Here is a tiny trained network, its code and every weight. The questions are about switching its units off for an input and a target symbol, where a switched-off unit gives its printed mean instead of its output.

import numpy as np


def w(rows, s, z=0):
    codes = np.array(rows[::2]) - 128.0
    scale = np.full(codes.shape[1], s)
    scale[-1] = z or s
    return codes * scale


def softmax(a):
    e = np.exp(a - a.max(-1, keepdims=True))
    return e / e.sum(-1, keepdims=True)


def log_softmax(a):
    a = a - a.max(-1, keepdims=True)
    return a - np.log(np.exp(a).sum(-1, keepdims=True))


def net(x, mask):
    ids = ['ΠΣΩαβγεθλμξτψ'.index(c) for c in x.split()]
    T = len(ids)
    res = E[ids] + P[:T]
    u = 0
    for l in range(2):
        r = res
        for j in range(3):
            rows = slice(3 * j, 3 * j + 3)
            q, k, v = (r @ M[l][rows].T for M in (Q, K, V))
            z = softmax(np.where(np.tri(T) > 0, q @ k.T / 3**0.5, -1e9)) @ v
            o = O[l][rows]
            res = res + np.where(mask[u + j], z, o[:, -1]) @ o[:, :-1]
        u += 3
    return log_softmax(res[-1] @ U[:, :-1].T + U[:, -1])


Q, K, V, O = {}, {}, {}, {}
E = w([
[99,146,198],'Π',
[69,143,212],'Σ',
[51,147,219],'Ω',
[106,105,210],'α',
[193,142,84],'β',
[111,172,144],'γ',
[95,54,254],'ε',
[123,91,205],'θ',
[98,92,222],'λ',
[112,93,218],'μ',
[160,112,134],'ξ',
[139,95,193],'τ',
[89,77,237],'ψ',
],0.0053)
P = w([
[167,176,222],'0',
[176,46,55],'1',
[83,115,227],'2',
[191,31,78],'3',
[218,205,213],'4',
[110,151,3],'5',
[22,90,148],'6',
[208,143,59],'7',
[97,121,173],'8',
[88,26,54],'9',
[101,132,177],'10',
],0.016)
Q[0] = w([
[6,147,117],'0.h1',
[74,77,128],'0.h1',
[69,107,95],'0.h1',
[106,114,96],'0.h2',
[135,124,150],'0.h2',
[136,167,93],'0.h2',
[69,160,114],'0.h3',
[194,118,181],'0.h3',
[167,113,105],'0.h3',
],0.018)
K[0] = w([
[23,23,94],'0.h1',
[9,155,81],'0.h1',
[10,75,161],'0.h1',
[65,88,186],'0.h2',
[169,86,132],'0.h2',
[44,99,84],'0.h2',
[27,122,86],'0.h3',
[166,169,245],'0.h3',
[244,85,155],'0.h3',
],0.011)
V[0] = w([
[134,160,129],'0.h1',
[145,206,60],'0.h1',
[248,110,99],'0.h1',
[68,121,199],'0.h2',
[128,180,131],'0.h2',
[172,111,151],'0.h2',
[165,168,62],'0.h3',
[129,193,112],'0.h3',
[127,180,194],'0.h3',
],0.015)
O[0] = w([
[144,144,166,135],'0.h1',
[39,35,171,2],'0.h1',
[114,20,147,93],'0.h1',
[212,133,96,177],'0.h2',
[195,254,163,125],'0.h2',
[114,198,142,210],'0.h2',
[112,87,137,83],'0.h3',
[23,136,98,130],'0.h3',
[69,234,23,235],'0.h3',
],0.0051,0.0064)
Q[1] = w([
[115,70,90],'1.h1',
[85,70,140],'1.h1',
[144,167,121],'1.h1',
[154,249,136],'1.h2',
[147,137,180],'1.h2',
[115,73,68],'1.h2',
[91,150,84],'1.h3',
[126,153,203],'1.h3',
[160,135,119],'1.h3',
],0.018)
K[1] = w([
[106,143,83],'1.h1',
[185,93,96],'1.h1',
[112,179,138],'1.h1',
[177,51,69],'1.h2',
[61,114,98],'1.h2',
[169,160,177],'1.h2',
[156,85,119],'1.h3',
[114,162,254],'1.h3',
[100,130,101],'1.h3',
],0.02)
V[1] = w([
[116,159,7],'1.h1',
[205,48,31],'1.h1',
[252,99,253],'1.h1',
[156,175,137],'1.h2',
[215,75,63],'1.h2',
[114,93,89],'1.h2',
[99,168,64],'1.h3',
[175,237,213],'1.h3',
[166,168,209],'1.h3',
],0.011)
O[1] = w([
[186,4,141,170],'1.h1',
[245,160,156,10],'1.h1',
[104,249,43,129],'1.h1',
[125,141,228,192],'1.h2',
[179,119,92,200],'1.h2',
[174,78,99,112],'1.h2',
[140,246,108,189],'1.h3',
[81,108,92,226],'1.h3',
[116,60,56,149],'1.h3',
],0.011,0.012)
U = w([
[21,133,97,139],'Π',
[126,72,60,196],'Σ',
[194,1,65,254],'Ω',
[140,186,92,92],'α',
[175,15,183,130],'β',
[30,87,221,100],'γ',
[228,194,27,55],'ε',
[121,204,112,93],'θ',
[188,181,56,85],'λ',
[149,200,87,84],'μ',
[126,186,185,133],'ξ',
[96,219,142,85],'τ',
[227,170,41,100],'ψ',
],0.0086,0.0085)

Each question gives the input, a string of symbols that net reads in full, and the target symbol t.
The units are the heads (3 rows each of Q, K, V and O). Each row of codes is followed by its name. A weight is (code - 128) times the scale printed after its matrix; where a second scale follows, it is the last column's (O and U).
mask holds one flag per head, layer by layer. A switched-off head (its flag False) gives its mean, the last column of its rows in O, instead of its output. The means were averaged over made-up inputs and are rounded, as every weight is.
A unit's drop is (log p(t) with every unit on - log p(t) with that unit switched off) / (log p(t) with every unit on - log p(t) with every unit switched off).
The circuit of an input: a set's keep is (log p(t) with only the set's units on - log p(t) with every unit switched off) / (log p(t) with every unit on - log p(t) with every unit switched off). Starting from all 6 units, units are removed one at a time, each time the one whose removal leaves the highest keep (on an exact tie, the one counted first), for as long as the keep stays at least 0.8.
circuit, biggest first: the units of the circuit, biggest drop first
unit that matters most: the unit with the biggest drop
which heads matter: for each layer, one digit per head in row order, 1 if its drop is at least 0.15 and else 0, layers parted by /
input β ξ γ α β Π γ β α β, target γ: unit that matters most	0.h1
input β ψ τ ψ β α ξ Σ β β, target ξ: which heads matter	100 / 011
input γ β β β β θ β, target Ω: circuit, biggest first	0.h3, 1.h2, 0.h1
input β ξ ξ β τ ψ, target ξ: circuit, biggest first	0.h3, 1.h3
input β τ β β β β, target β: circuit, biggest first	0.h3, 1.h1, 0.h1, 1.h3
input ε μ ξ β β ξ, target ξ: circuit, biggest first	0.h3, 1.h2, 1.h3
input λ ε θ γ ψ, target Π: circuit, biggest first	1.h1, 1.h3
input ψ ξ β μ β λ, target β: circuit, biggest first	1.h1, 0.h3, 0.h1, 1.h2
input ξ ξ θ β β β τ τ ξ β ξ, target Ω: circuit, biggest first	1.h2, 1.h3
input γ ξ α ξ, target γ: circuit, biggest first	0.h3, 1.h2, 1.h1
input ψ β β β γ α γ β ξ γ, target γ: which heads matter	111 / 110
input ξ γ τ Ω, target ξ: circuit, biggest first	1.h3, 1.h2
input α γ γ ξ μ θ, target γ: which heads matter	001 / 010
input ξ β Σ ψ γ γ ε γ, target γ: circuit, biggest first	0.h1, 0.h2, 1.h2
input Ω θ β γ Σ θ β ξ β μ, target β: which heads matter	001 / 100
input β θ Σ β ξ β ξ ξ ξ γ, target ξ: which heads matter	101 / 011
input ξ β ξ, target Σ: unit that matters most	1.h2
input β β α μ β β β β, target β: which heads matter	110 / 100
input β β γ β Π ξ ε β ξ, target Σ: which heads matter	001 / 011
input τ ξ γ γ β, target Π: which heads matter	000 / 100
input β β ξ θ τ ξ, target ξ: which heads matter	001 / 011
input μ β β τ θ ξ ξ τ β μ, target ξ: unit that matters most	0.h1
input ξ ψ ξ γ ξ β, target ξ: circuit, biggest first	0.h3, 1.h2, 1.h3
input β ψ γ β Σ β, target γ: circuit, biggest first	0.h3, 1.h2
input θ β ξ Ω τ γ θ β, target τ: which heads matter	111 / 011
input α λ β β β ξ ξ β β Σ, target ξ: circuit, biggest first	0.h1, 0.h3, 1.h2, 1.h3
input β β β ξ ξ β β θ, target ξ: unit that matters most	0.h1
input τ ψ ε Ω β θ γ λ, target β: circuit, biggest first	0.h1, 1.h1, 1.h2
input ψ ψ Σ β β ξ β τ γ τ, target β: circuit, biggest first	1.h1, 1.h2
